Rows lie near named flat spaces through zero. A row that begins with a name and a colon came from that space; any other row is followed by the name of its block's space that it lies nearest.
z136-z794: [ 23 -25  10  14  -4  -7  -1   4  12 -26  32  31  46  20  18  -2  -2 -19
 -17 -16  -1 -20  15  21  -5  -8  -1 -17  23  11  23]
z972-z390: [-28   7  -5 -34  23 -29 -55   8  -1 -48 -17  18  10  18  -6  32   6  -4
 -44 -13  58 -19  14  26  18  23  57 -15   1 -17  65]
z779-z977: [-11 -15 -45  22 -14 -30  18   8 -22  10  27   5  10   5  -7  -3   1  22
 -17  -4  -1  -7   4  -5 -39  -6 -53  -6  18 -15 -12]
z972-z390: [ 19 -15  26   3  -2  20  -8  10  13  -6  -3  -6   4   6  11  -5 -12 -10
  15  -6 -21   0   1   1 -13 -16  -7  -3   7  -6  21]
z175-z539: [-32  13  -4  18 -23   2  -5  -8  29   5  10 -12  -1  25   3 -37  11  37
 -29   3  16   2  15  49   1   2 -15 -25 -10 -26 -10]
z136-z794: [ -6  39 -24  -3 -10 -25  36  -5  -8 -10   3 -10   1   2   7 -12  11   1
  -7  10  -1 -25   7  -5  10   4   3  -6   7  11 -17]
z779-z977: [ 25  35  -1   8 -23  -1   2  11  40 -24  -6 -28  -4  18   7 -21  -6   9
   6   8 -12 -16  17  19 -10 -34  19 -16  12   6  44]
z136-z794: [-20  26 -55 -14   7 -71  44  16 -27 -41  11   0  -4 -11 -13  17   9  -2
 -27  24  11 -37  12 -20  -1   6  -8  -2  24  22  11]
z175-z539: [  9  16 -48  33 -27   6 -14 -25  27  28  31   5  36   8  17  -2   4  15
  -5 -35  26  13 -12  26  11   0  20 -35 -26  15 -32]
z972-z390: [-19 -11 -57  -1   0 -11  18  -2 -29  22  15   1 -21 -39 -35  29  -9  -2
   8   0   6  30 -25 -34  12  -2  -9   4 -14  33 -30]
z972-z390: [ 18  44 -62   6 -25 -32  42 -17 -31  10  17   7  15   0  -7  -3  13  -3
   0  -6   5 -21   2 -18   8 -11  20   3  17  36 -24]
z972-z390: [-31 -15 -17   3 -32  22  20   4 -20  11  12 -10 -30  -5 -40 -23 -15   7
  -1   2 -11  27  -2   2   3 -25 -22  -7   9   1   1]
z136-z794: [ -5 -45  16 -12  27   5 -52   2 -10  24 -17  16  -9  -3 -15  29   2   6
  -3 -11  13  23  -4   2 -11   2 -11  22 -11 -17   7]
z972-z390: [-13 -22  48   7  26   5 -20   9  44 -57  13  25   7   3  -8   1  -6   3
 -32  31  29  10  12  34  12  30  31 -11  -6  -6  51]
z972-z390: [ 30  49 -19   2 -19 -11  14  -5  -3  25 -21 -34   5  16  35 -16  10   8
  26 -13 -26 -33   3 -14 -23 -19 -13   2   7 -11 -23]
z175-z539: [-39  23 -41  -8 -10   3  29  -9 -38  -8  11   2  -8 -24 -16   8 -10 -12
  -4  -5  24  11 -24 -27  30  33  29 -15 -11   7 -22]
z779-z977: [ -6 -25  17   7   0  -6  31  14  -5 -20  19   7   1   0  -4 -15  -5  -6
  -9  18 -22  -8  11   0 -12  -5 -40   0  22   0   4]
z779-z977: [-10   2   0  -5  -5   4  -2   6   2  -8  -4  -9 -10   1  -6  -3  -6   1
  -2   1   0   2   1   3   1  -5   3  -6   1  -5  14]
z175-z539: [ -2  48 -53 -21 -25 -27 -15  13 -17  12 -32 -50  -1  24  33   4   2   7
  10 -41  -8 -42   3  -9 -29 -26 -16 -23  10 -33   8]
z136-z794: [ -5  27 -19  -9  18 -40   3  -2   5 -12  -8   0  -3  -4   0  14  18  12
 -15  18  21 -17   7  -1   6  15  14   8  -6  10  -2]
z972-z390: [ 12   2  38  39  -1   9  30 -30  -3  -7  34  52  45  22  13 -38  18   9
 -25  19  17  -9  12  19   1  49  16  11  12 -15 -28]
z779-z977: [ -5 -30  45  -1  -6  41  -4   3   6  -7   7   5  17   9  22 -16 -14 -26
   6 -20 -19   3  -4  12   9   2 -12 -19   2 -15   0]
z136-z794: [ 15  20  -8  10   9 -34  11  -5  38 -14  13   4  16   2  14   1  19   8
 -14  19   8 -18  14  20  12   1   8  -6  -7  31  -9]
z136-z794: [ 13  12  -1  19 -24 -15  67   3  28  -7  28 -17   4   2  14 -41   9  -2
   2  26 -45 -23  19  14   6 -33 -46 -12  17  40 -30]
z175-z539: [  8 -28  17   3  -5   3 -22   7 -13  -4  -1  22  -8  22 -37  -8  -1  15
 -16   7   7   9  21  16 -25 -22   0  23  29 -16  50]
z779-z977: [-14  -8  17  11  -6  35  14   8  21  -4   4 -22 -22 -20  -2 -12 -22   0
  19  13 -18  27 -17  -8   3   4 -12 -14 -18  -5  -6]
z779-z977: [-49  -2  10  -2  17 -21  29   6  22 -75  38  23  27  -8  15   0  -2 -21
 -48  19  30 -18   5  25  44  53  18 -45  -6  12   7]
z972-z390: [ 29  18  -3 -17  21 -30 -32  17  31 -25 -22 -17  19   8  41  32   2 -12
   6 -16   0 -36   6   0 -11  -7  14 -13  -2   2  33]
z779-z977: [ 20 -24  60 -22  -1  25   1  13 -10  -5 -22  -2 -15  14  -7 -19  -5 -24
  16   6 -41  -8  19   1  -4 -37 -14  25  31  -2  32]
z779-z977: [ -8  13 -16 -12 -20  -9  14  24 -10 -13 -16 -33 -41   3 -29 -12 -12  12
   6  17 -20  -5  13  -9 -23 -40 -18   4  25  -7  43]
z779-z977: [-23  -1 -21 -32   1   2  35  -9 -47  10   2   8 -20 -34 -29  16  -1 -38
  10  -1  -5  12 -16 -32  53  -2  15  11  -3  50 -34]
z175-z539: [ -5 -33   4   3  25  -2 -26   5  -3 -10   8  24  11 -11  -5  29  -8  -2
  -9  -4  21  15 -11  -7  -9  25   4   2  -8 -10  14]
z175-z539: [ 41  -7  29 -40  36  -7   2  12 -24  -3 -33  -4   5 -19  30  38  -2 -55
  41 -11 -39 -28  -9 -50   6  -8   1  28  10  26  -3]
z779-z977: [-19 -14  16  -3  10  11  23   6 -16 -12   8   1  11 -15  24   1 -12 -24
   7  -4 -14  -6 -17 -22   4  31 -23 -13  -3 -13 -26]
z175-z539: [-20 -17  -9 -18  14 -16 -27  25 -12 -22 -10  -8   5   2  16  27 -13  -9
  -8 -22   6 -16  -5 -10 -23  10 -19 -18   5 -34  30]
z972-z390: [ 18 -16  16  29  -4  13  23  -5   8  -7  29  21  22  -2   5 -14  -6  -3
   2  10  -9   6  -2  -1  -8  11  -6  -1   7   5  -9]
z175-z539: [ 28 -25  30  -1  13  19  -4 -14  -6  15   2  32  -3 -10 -28   7   4 -13
  10  12  -2  24   0  -4  18  -8  26  36   2  33   0]
z779-z977: [ 37   8  19  24  23  19 -14 -19  18  39 -11  -2  20 -14  44  13   4   8
  36  -6  -5  11 -28 -25 -19  38   0  15 -35 -18 -53]
z175-z539: [ -2 -44  13  -1  17  -6 -22  29  22 -36  16   3  32   2  37  24 -20 -25
  -7 -24  -9 -16  -3   6 -17   4 -31 -36   4 -13  29]
z136-z794: [ -7   9 -12   4 -11  26  -5  -7 -19  -1   3   6   4  -5  -6   4 -17  -6
   7 -17  17  16 -19 -16   4  20  34 -10  -6 -15   6]
z136-z794: [ 22   1 -28  35  -3 -13 -16   8  56   5  14 -17  -2  -6  -1   8  -5  36
   4  12   4  18  -2  14 -29 -18 -12 -13 -18  10  13]
z136-z794: [ 11  15 -29  13  13 -30 -21   2  60   7  -1 -21 -12 -13   1  20  10  32
  -2  18  13  11   1  18  -2 -13   0  -6 -32  28  -3]
z136-z794: [  1 -10  31  -4   1  37   0  -1   8 -19   4   7   3 -10   0  -1 -18 -26
  11  -2  -2  16 -11  -2  25  10  32 -10  -7   9  14]
z175-z539: [ -7   7  40 -25  -5   2  31  13   9 -27  -7 -21  13  15  46 -26   3 -39
   2  -6 -42 -46  16  12  22 -13 -28 -23  17   4  -9]
z136-z794: [ -3 -37   8   5  20 -21  -3  -4 -41  24   3  34   2   6 -19   5  18  17
 -17  10   5   1   9  -8 -31  14 -41  40  18 -23 -17]
z175-z539: [ 23  30  52 -12  10  -2  36 -13  -2  12 -29  -7 -19   7   5 -32  28   0
  14  41 -31 -21  20  -4  12  -4  -2  46  11  10 -29]
z972-z390: [ -6  10 -51  18 -13 -11  19   1 -17 -10  24   6   4 -15 -17  12 -14   6
  -3  -1  18  10 -15 -22 -10  12  13 -13   2   6   5]
z972-z390: [-26 -19  12 -40   8   5 -52   2 -31   2 -27  12  -1  21  -9  17   4 -14
 -18 -35  23  -6   7  15  12  -3  17   2   7 -26  30]
[ 11 -43  26  -1   2   2  34  42  -3 -60  21   3  -3 -12 -11   0 -34 -34
   7  20 -42  -9   8 -22 -22 -23 -31  -7  42  12  61]
z175-z539
[ 11  10 -16   3 -30   7  14  12   1 -22  10 -10  -5   8 -17 -13 -18  -7
   4  -2 -11  -3   8   2  -5 -35  14 -14  24  13  44]
z972-z390
[-23 -10  18  -4  23  -5 -15  -7  25 -19   3  21 -16 -10 -33   8  10  12
 -28  32  35  24   7  27  33  19  33   9 -19  20  14]
z779-z977
[-26 -16 -33 -17 -35 -14  21   3 -27  13  18  -2  -2  16 -18 -18   8 -14
 -19 -24 -17 -14  19  24  21 -53 -40 -17  26  28 -11]
z972-z390
[  7  31 -41   0   4 -41  -9   6 -21   5 -16 -13   7  11  17  16   9  21
  -2 -10  12 -30   1 -21 -42  11 -10   5   9 -33   3]
z779-z977
[ -1   1  28 -29   2  28 -20  -6   0   1 -23  -1 -19  -1 -17   2  -1 -20
   9  -4   2  14   1   8  38 -15  42  10  -6  19  18]
z779-z977
[ -2  26 -20  -1   7 -17  10  -8 -32   3  -9   6  -3  -4  -6   8   7  11
  -2   9  18  -7  -6 -26 -12  28  16  19   3 -16  -9]
z175-z539
[ 10 -25  96  -5  18  34   3  16  44 -41 -11   0 -17   4  -2 -26  -9 -13
   4  43 -29   6  19  22   9  -5   2  12   8   0  43]
z779-z977
[ 15  21  -4 -19 -17 -17  -7   2  -4  -3 -13  -9  18  34  23 -12  14 -13
  -6 -26 -11 -43  24  20   1 -33   0  -9  25   1  16]
z972-z390
[ 18  28 -29 -19 -14 -12 -30   4   6  28 -30 -40   6  18  38  10   6  -3
  20 -45 -15 -29   1   2 -12 -37 -12 -16  -4  -7  -6]
z175-z539
[-15  14 -42 -16 -43   6 -18  20 -27   9 -21 -41 -30  21 -20 -10 -18  12
   7 -31 -10  -4   6  -1 -30 -52 -15 -16  24 -31  46]
z779-z977
[ 50 -24  27  10  41 -12   5  12  27 -18  10  11  37 -22  49  34  -7 -31
  26   3 -26 -16 -13 -29 -14  18 -15   2  -6  22 -12]
z175-z539
[ 15  52 -63  45  -6 -51  53  -7  21 -33  44   7  33 -11  17   1   5  22
 -16  26  25 -22  -4 -12 -13  36  17 -23  -1  21 -17]
z972-z390
[-15 -74  84 -32  34  32  -5   2 -22  25 -18  22 -26 -12 -20  -2   8 -28
   7  15 -35  23   5   1  25  -7 -45  44   1   8 -27]
z136-z794
[ -8  16  -8   0   7 -18  -9   0   7 -34   5  13  10   6  -4   9   2   5
 -23   8  33  -9   6  10   5  22  37  -9   1  -4  31]
z972-z390
[  6  38 -97   0 -22 -56  29  -3 -34  26   3 -13 -29 -13 -48  14  13  27
  -1  11   9  -2   5 -24 -11 -39  -2  20  15  41  -8]
z779-z977
[  0  33 -18 -27  10 -23 -20  -6 -13  16 -34 -15  -7   5  11  17  18   3
   3 -12  12 -20   1  -6   7   1  16  11  -9  -4 -10]
z972-z390
[-14  39 -28 -12 -15  -8  12  -5 -14   9 -13 -25  -5   4  14  -7   5   1
   4 -13   0 -17  -4  -7   7   1   2 -12  -4  -8 -20]
z175-z539
[-33 -18  23  12  -7  22  14  -5   3  10  10   1 -19  -1 -18 -30   1  18
 -12  21  -3  23   2  17   5   9 -27   2  -7 -15 -21]
z972-z390

Rows lie near named flat spaces through zero. A row that begins with a name and a colon came from that space; any other row is followed by the name of its block's space that it lies nearest.
z442z157: [ 16  26   0 -31 -12 -24  14  -5   9 -14 -34 -12  26  25 -13   1  10  -3
  33  -7  17 -15  32 -13 -13  27  26 -16  21  11  -1]
z479z119: [-52 -10 -49  31 -15  34  15   1  -7  -6   6  48 -27  44  -4 -12  -1  23
  18  31 -52 -35 -10  15  20  16  -7 -18  11  50 -33]
z479z119: [ 20  16 -42 -53  -5  -4  13 -10 -24 -17   0 -34   2 -29  20   2 -35  10
  51 -15   4 -11   5 -12  11  34   3 -26 -14 -35 -26]
z479z119: [-19  17  35  27  30   4  27   4  36 -16   2   8  20  28   4 -19  18  -1
  15  18  44 -14  27  14   6  -5  21 -23  28  54 -21]
z442z157: [ 39 -11  45 -10 -25 -42 -11  44   6  -7 -48 -11  40 -14 -19  -6  16 -16
 -33   9  27 -22  32  -4  30  47 -36  -4 -16   0   8]
z875z824: [-22  -1 -17 -15  30  12   7  -9  21 -21  -4  30 -10  24 -27   4  19 -32
  15  28   6  44  -1   8   5  25 -19   7 -13   2  10]
z442z157: [ 34 -18 -47  -8  -9  29   0  -9  -2 -28  18  17  10 -14  10  12 -16  31
  32  31 -59 -29  -6  -7  -3  22  17   3  35  -7 -20]
z820z348: [ 15 -14  18  17   3 -14 -11  21 -16  10   0 -33  14 -15   6   1  21 -22
 -25  -6  40  -7  14 -12  13  -7  -2  20 -20 -22  21]
z442z157: [ 38 -13 -10  23 -13  -8   7  -2 -41   5  -6 -12  22 -10  -5  -4  19   1
  -6  -5 -30   8   1 -47 -16   9   0  27 -17 -32   2]
z479z119: [-25   5   0  38 -10 -15  17 -11 -20   9 -10   4  -8  26  -8  -6   5   9
 -21 -16 -18   7   0 -13 -20 -19  -6   4  -5  28  -6]
z875z824: [-22  15  16  43  35  -1  33   4  -9  11   5 -12  11  25   8 -35  20  -6
  -2  -7  26   9   3 -22   6 -13   8   1 -17  12 -22]
z875z824: [ -9  12   8  -5  51 -16  15   3  21 -15 -15  -7  14  24 -18 -11  19 -34
  -9   8  36  38  10 -10   9  13 -12  16 -17  -4   7]
z875z824: [-15   9   4  17  58  -7   5  20  14  10  11 -30   8  16  17 -26  -6  -3
 -34  -7  26  -7 -12  -8  28 -23   7  21  -4  -9 -10]
z820z348: [-26 -16   7  43  -3 -13  -9 -11 -17   2  17 -24 -21  -7   8  27   3  -8
 -42 -17  30   4  11  12 -17 -52  -3  20  -2  21  29]
z875z824: [-44   6   8  24  48 -14  13   6  26 -14  -4  -3  -6  34  -8  -8   6 -19
 -33   8  37  15   8  14  16 -13 -17  10  -4  35   0]
z442z157: [-33   6 -16  -5  -7   2   5  -4   7  -9  -5  12 -19  18  -3   4 -12   5
   9   4   0 -13   4  21   8   5  -6 -19   6  32  -9]
z875z824: [-16  13 -12  -3  26   3   1  28  -1  16   9 -40   5  13  28 -24  -2  -2
   8  -8  44 -46   3  -2  43  -3  26  -6  -4 -11 -14]
z875z824: [ 26 -17   9  -3 -16 -20 -19   6 -16   5 -12 -12   6 -22 -11  15   8 -14
 -31  -8  -2  16   1 -12  -7   2 -20  24 -19 -28  28]
z875z824: [  5  -3 -18  13  16   3  22 -33  10 -38   3  26   4  10 -15  14  -4  10
   7  20 -38  30   3  -7 -34   3  -5   9  23  25  -9]
z479z119: [-10   3 -14   0   0  -8 -13 -13  -3   6  10 -27 -14   5  11  21  -9   4
 -11 -22  12 -12   2   4 -18 -39  28  15  20   1  22]
z875z824: [-26  19  39  -4   5 -10   3 -14  16  20   0  22 -26 -12  -3 -13 -38  19
 -31 -27 -22  44 -36  22 -14 -27 -36 -19 -16  14 -16]
z820z348: [ 14  -4  54 -18 -14  25 -49  26  33  50  21  12  -7 -26  15  -5  -3   6
 -17  -7   7 -18 -30  32  10 -34  22  -3  17 -24  23]
z479z119: [ 37 -36   7  -9  -3  15 -37  22  12  -6  16   2   9 -40   5  19   3  -8
 -20  27   0 -13  -4  14  19   6  -9  22   6 -30  25]
z820z348: [-22   1 -26  27  14 -17  34 -19 -16 -36 -12  -3   0  24 -13   6   7  -8
   2   8   5  16  25 -13 -10  12 -18   2  -8  33 -12]
z442z157: [ 42 -22 -15 -19 -23  -2 -10   1 -12 -31   6 -14  10 -51  12  26 -23  12
  11  13  -7 -21  14   5   6  24 -14  -7   6 -14  -4]
z442z157: [ 15   9   0 -15  39 -19  17  -4  48 -45 -31  22  33  37 -33   1  12 -10
  -2  33  -8  20  20  -7  -7  34  -4  13  31  25  -2]
z479z119: [ 19  10 -33 -19  52 -13  20  15  15 -37  -3 -37  31   5  17 -15 -23   8
  10  15  14 -32  13 -16  36  31   8   3  14  -9 -34]
z442z157: [ -4  -2 -26  -1   5   4  -8  23 -36  28  11 -43  -4  -5  24 -16   2  -9
   3 -18  24 -29  -8 -19  35  -2  12  10 -31 -44  -1]
z820z348: [ 12 -14 -32   7  14   0  14  -6 -26 -21   0  -9   8  -5  -7   4  15 -19
  10  14  -1  21   8 -27   3  25 -15  20 -25 -24   1]
z442z157: [  8   6  -3 -34 -47 -28 -11  20 -24  12 -32 -26   1 -11   1   1 -10   0
   6 -23  17 -35  16   0  21  29 -12 -23 -21 -11   1]
z820z348: [  7  24  -1 -55  32   7  -3 -13  29  -9   9 -21   3  -5   7   8   0 -24
  46  -4  53  18   9  10  -3   2  34  -9  10 -26  14]
z479z119: [ 52   1  68 -41 -32  -8 -16  -3  38 -13 -23  30  27 -35 -25  18  15 -14
  18  13  14  29  21  19 -26  27  -8 -22  16   1  23]
z442z157: [-41   4  45  43 -27 -20   7  -6 -33  34  -6  -8 -24  -1  -4  -4  18 -17
 -30 -38  38  28   6   5 -17 -37 -23 -10 -43  22  16]
z820z348: [  3  41   8  -6  37 -26  36 -11  -3   8 -16 -24  19  19   3 -35 -14  10
   2 -33  -2  26 -10 -36 -11  -2   7  -3 -12 -13 -31]
z820z348: [ 41 -15  -2 -49 -12  22  -8 -25  34 -55  11  37   4 -51  -8  39 -24   7
  43  40 -19  21  10  34 -18  35 -15 -24  31   5  -1]
z875z824: [  1 -10  -3  24   6  47  -7   9  15  13  29  28   5  16  11 -12  21  12
  20  28 -21 -29 -13   3   5 -12  41   5  33   5  -5]
z875z824: [ -2  15   5 -19  13 -22   4   4  -6   7 -10 -26  -1  -9   5 -10 -17  -5
 -11 -23  18  13  -5  -6  10   2 -16  -3 -25 -19  -6]
z442z157: [-19   4  32   8  12 -25   3  -3  -1   0  -5 -21  -8 -11  -3   7   4 -26
 -25 -18  55  32  14  11  -2 -18 -23  -1 -27   8  17]
z479z119: [ 20   7  23  -1 -12 -19   7 -11  13 -17 -17   3  19   0 -10  10   1   8
   0  -2  -1   1  20  -1 -26   2   6  -7  24  23   2]
z820z348: [ 19 -31 -79 -12 -24  14 -18 -12 -68   4  15 -26 -18 -22   2  29  13 -21
  20  -4 -23   8  -8 -36  -4  13   2  39 -37 -71  31]
z479z119: [ 42  16  48  -4  35 -16  13   4  45 -12 -24  19  49  16 -23 -20  18  -3
 -13  15 -10  29   4 -20 -17  15   6  14  24   1  -4]
z875z824: [ 25 -20 -18  11 -49  -3  -6  -6 -37  -7  -2  -8   4 -20   2  23   6  10
   9  -2 -19 -24  17 -13 -17   7   5   2   5  -2   8]
z820z348: [-15  22  31  -9   9  20  -7 -30  24  34  18  32 -24   6  -6  -4  -4   5
   3 -22 -22  54 -39  10 -43 -47  19   0   9  -7  12]
z479z119: [-44   3 -22  17 -18  17  14  -9 -36   4  30 -29 -32 -14  36   5 -12   5
  37 -17  47 -32  16  20  14 -19  13 -37 -15  21 -16]
z442z157: [ 19  -6 -19 -15  -1  50  -7 -19  33 -21  38  35  -2 -16  19  14 -23  38
  46  32 -45 -26 -14  24 -14  -6  39 -16  62  12 -19]
z479z119: [-40  -6  30  78  14 -12   6   3   9  13  -1  10  -3  47 -11  -6  28  -1
 -61  -1   4   0   5   1 -16 -51   5  27  16  56  14]
z820z348: [ 16 -28  -4   9 -54  -1 -18  34 -17   1 -22  13  10  -3  -8   4  13   6
  -8  22 -19 -54  16   4  28  38 -17  -7   0  11   1]
z820z348: [-27  -9 -57  18  36  -1  16 -18  -9 -41  29 -28 -21  -8  27  17 -46  22
 -12   4  -4 -16   1  11  10 -19 -10   6  11  21 -25]
[-16 -15   5   4  -8  23 -23   7 -18  32  27  -3 -27 -23  12   3   9 -18
  -3  -8  21  11 -19  12  12 -22  -4   5 -31 -30  22]
z479z119
[-35  34  -5 -19   5  -7  10  -8   3  18  -9 -16 -13  36   2 -10   4  -9
  25 -27  34  -4   5   2  -3 -12  29 -17   0   9   2]
z442z157
[-20   7  -9  -3  17  13  -4  11   2  21   4  -4  -5  26   1 -15  21 -18
  10   0  20  -3  -7  -5  17  -3  19   8 -10 -15   9]
z820z348
[ 22  10  76  -8 -35  -7 -13  16  26  29 -27  31  21   1 -21 -13  26  -4
  -5  -3   4   6   4   9 -13   6   2 -18   8  10  13]
z820z348
[ -3   8 -20  -4  -1   4  14 -11 -13   4  -8  14  -2  18 -12 -10   7   0
  16  -1 -28  18 -10 -20  -9  15  -2   2 -11  -9  -9]
z820z348
[-20   9 -63 -36 -25  17 -17  -1 -15  18   8  -9 -30  14  19   5 -33  28
  28 -16 -35 -51 -21   8  14  -2  29 -12  16 -13  -9]
z820z348
[ 10 -30  48  41 -17   5 -15  16  18  -4   0  32  11  -9 -14   9  27  -6
 -35  29   2  -3  13  20  -2  -6 -18   8  12  32  18]
z479z119
[ 18 -15  31  12  23  17  -7  18  23   1  16  20  12 -23   5 -14  -3   4
 -21  23 -10   8 -18   9  17   1 -17   6   0  -8 -10]
z820z348
[-45   3 -21  29   3  36  15 -12 -22  26  34  24 -39   1  20 -24 -24  27
   8  -9 -42   8 -43   6   5 -24 -10 -16 -20   7 -37]
z875z824
[-19  38  58 -28  12  -4  -1  12  47  27  -6   6  -2   6  10 -28 -22  13
   2 -21  29  -6 -13  32  11 -16  10 -40  13  20 -18]
z875z824
[ -6  13 -15 -34   8  27  11 -13  23 -12  -8  43   0  27 -24  -5  21 -18
  56  28 -10  28  -1   3  -5  38   8 -15   4   0  -2]
z820z348
[ -5 -17   4  21  -7   5  -3 -21 -31  -1  34 -19 -25 -51  20  23 -15  -2
 -10 -16  18  25  -3  10 -16 -34 -18   1 -24 -10   9]
z442z157
[-12 -13  13   1 -28  20 -14   8  -7  20  -3  32 -15   1 -18   1  32 -25
  11  12   5  17  -4  10   4  12 -13  -4 -25  -6  22]
z875z824
[-24  -3  38  20   0  -2 -17   3  19  17   3   6 -11  13  -7  10  22 -18
 -27  -5  34   9   5  22 -11 -37   7   8   7  22  33]
z479z119
[-11 -34   1  13 -11  15 -40  17   9   7  21   2 -20 -13   6  27   8 -12
 -31  16  16 -22  -1  32  16 -25  -1  19   9   3  37]
z479z119
[-25   5   2  -7 -11  16  -7  10 -13  34  11   4 -25  -8  12 -17 -11   3
   5 -15   0  -1 -25  11  20  -6 -10 -18 -28 -14 -10]
z875z824
[ 17  -8  84  16   3   7 -24  -6  35  20  21  24  -1 -39  -1   9   4  -3
 -38  -4  11  44 -17  27 -31 -49  -6   6  11   3  27]
z820z348
[ 38   0  14 -10  44 -13   3  20  26 -22  -5 -20  39 -10   4 -11  -1  -6
 -13  18  19  -4   9 -13  21  20   0  16   9 -19  -8]
z479z119
[-29 -22 -41  -7   8  44 -22  24 -13  24  22  14 -28  11   1  -8  26 -32
  18  24   7  -5 -22   6  46  17  -3  14 -35 -38  16]
z875z824
